Here is a tiny trained network, its code and every weight. The questions are about switching its units off for an input and a class, where a switched-off unit gives its printed mean instead of its output.

import numpy as np


def w(rows, s, z=0):
    codes = np.array(rows[::2]) - 128.0
    scale = np.full(codes.shape[1], s)
    scale[-1] = z or s
    return codes * scale


def f(y):
    return np.maximum(y, 0)


def log_softmax(a):
    a = a - a.max(-1, keepdims=True)
    return a - np.log(np.exp(a).sum(-1, keepdims=True))


def net(x, mask):
    res = np.array(x, float).reshape(1, 4) / 4 @ E
    y = f(res @ A[0][:, :-1].T + A[0][:, -1])
    res = res + np.where(mask, y, B[0][:, -1]) @ B[0][:, :-1]
    return log_softmax(res[-1] @ U[:, :-1].T + U[:, -1])


A, B = {}, {}
E = w([
[170,167,42,39,210,126,166,148],'x0',
[75,88,68,129,66,181,250,29],'x1',
[138,149,141,84,26,70,177,190],'x2',
[30,44,103,63,159,101,120,153],'x3',
],0.012)
A[0] = w([
[188,183,80,41,215,123,121,151,101],'n0',
[215,236,131,184,121,120,142,126,61],'n1',
[118,164,184,122,196,45,46,215,9],'n2',
[88,117,98,161,219,179,44,64,89],'n3',
[146,195,78,89,185,104,209,182,54],'n4',
[168,175,172,127,145,78,35,167,164],'n5',
[2,28,92,87,181,43,88,206,46],'n6',
[91,90,243,189,55,143,36,168,67],'n7',
[152,118,126,71,43,56,143,197,70],'n8',
],0.01,0.011)
B[0] = w([
[89,54,136,213,149,78,113,157,254],'n0',
[188,146,202,163,204,224,68,29,196],'n1',
[87,174,82,123,96,111,195,55,229],'n2',
[82,254,133,78,134,98,137,234,216],'n3',
[64,82,181,193,152,46,134,109,200],'n4',
[133,120,76,123,65,202,227,140,254],'n5',
[218,112,193,107,227,228,103,40,239],'n6',
[72,85,117,213,227,94,127,161,214],'n7',
[134,244,166,97,135,91,92,166,192],'n8',
],0.0099,0.015)
U = w([
[196,121,175,135,168,175,60,47,92],'0',
[65,59,151,199,147,66,109,127,85],'1',
[76,135,93,104,87,145,244,43,83],'2',
[128,234,175,97,128,78,75,180,177],'3',
[159,77,137,120,114,154,143,187,253],'4',
[160,120,115,97,82,88,4,128,92],'5',
],0.014,0.018)

Each question gives the input, the list of numbers given to net, and the class t.
The units are the neurons (one row each of A and B). Each row of codes is followed by its name. A weight is (code - 128) times the scale printed after its matrix; where a second scale follows, it is the last column's (A, B and U).
mask holds one flag per neuron, in row order. A switched-off neuron (its flag False) gives its mean, the last column of its row in B, instead of its output. The means were averaged over made-up inputs and are rounded, as every weight is.
A unit's drop is (log p(t) with every unit on - log p(t) with that unit switched off) / (log p(t) with every unit on - log p(t) with every unit switched off).
The circuit of an input: a set's keep is (log p(t) with only the set's units on - log p(t) with every unit switched off) / (log p(t) with every unit on - log p(t) with every unit switched off). Starting from all 9 units, units are removed one at a time, each time the one whose removal leaves the highest keep (on an exact tie, the one counted first), for as long as the keep stays at least 0.8.
units of the circuit, in order: the units of the circuit, biggest drop first
unit that matters most: the unit with the biggest drop
top k neurons: the k neurons with the biggest drops, biggest first
drop when u is switched off: that unit's drop, to one decimal
input [0,-8,6,4], class 2: unit that matters most : n2
input [3,-7,-6,2], class 2: top 2 neurons : (n2, n5)
input [-5,4,-7,-1], class 3: top 3 neurons : (n3, n0, n5)
input [-5,-6,-4,2], class 2: units of the circuit, in order : (n5, n2)
input [8,-7,-5,6], class 1: top 2 neurons : (n0, n4)
input [-6,4,7,-1], class 3: top 2 neurons : (n8, n0)
input [2,2,-2,3], class 4: top 4 neurons : (n1, n2, n8, n5)
input [-1,-7,-6,-4], class 2: top 2 neurons : (n5, n2)
input [-8,-3,1,-7], class 1: top 2 neurons : (n7, n6)
input [-3,2,1,-2], class 4: top 2 neurons : (n0, n2)
input [7,7,-4,5], class 1: top 3 neurons : (n5, n2, n4)
input [8,8,4,-4], class 1: top 2 neurons : (n4, n5)
input [5,-6,3,-2], class 2: top 3 neurons : (n5, n2, n7)
input [-6,5,3,-3], class 1: unit that matters most : n5
input [-7,-7,1,-4], class 1: top 2 neurons : (n7, n6)
input [-2,-6,-8,-7], class 3: top 2 neurons : (n3, n6)
input [2,-8,7,3], class 2: top 2 neurons : (n2, n5)
input [-3,-3,1,-1], class 4: top 3 neurons : (n0, n4, n5)
input [-1,-4,-6,1], class 3: drop when n3 is switched off : 1.2
input [7,4,8,-3], class 3: units of the circuit, in order : (n8)
input [4,-2,0,2], class 1: drop when n0 is switched off : 0.4
input [-3,-8,-1,3], class 2: drop when n2 is switched off : 0.4
input [3,2,3,1], class 4: drop when n5 is switched off : 0.1
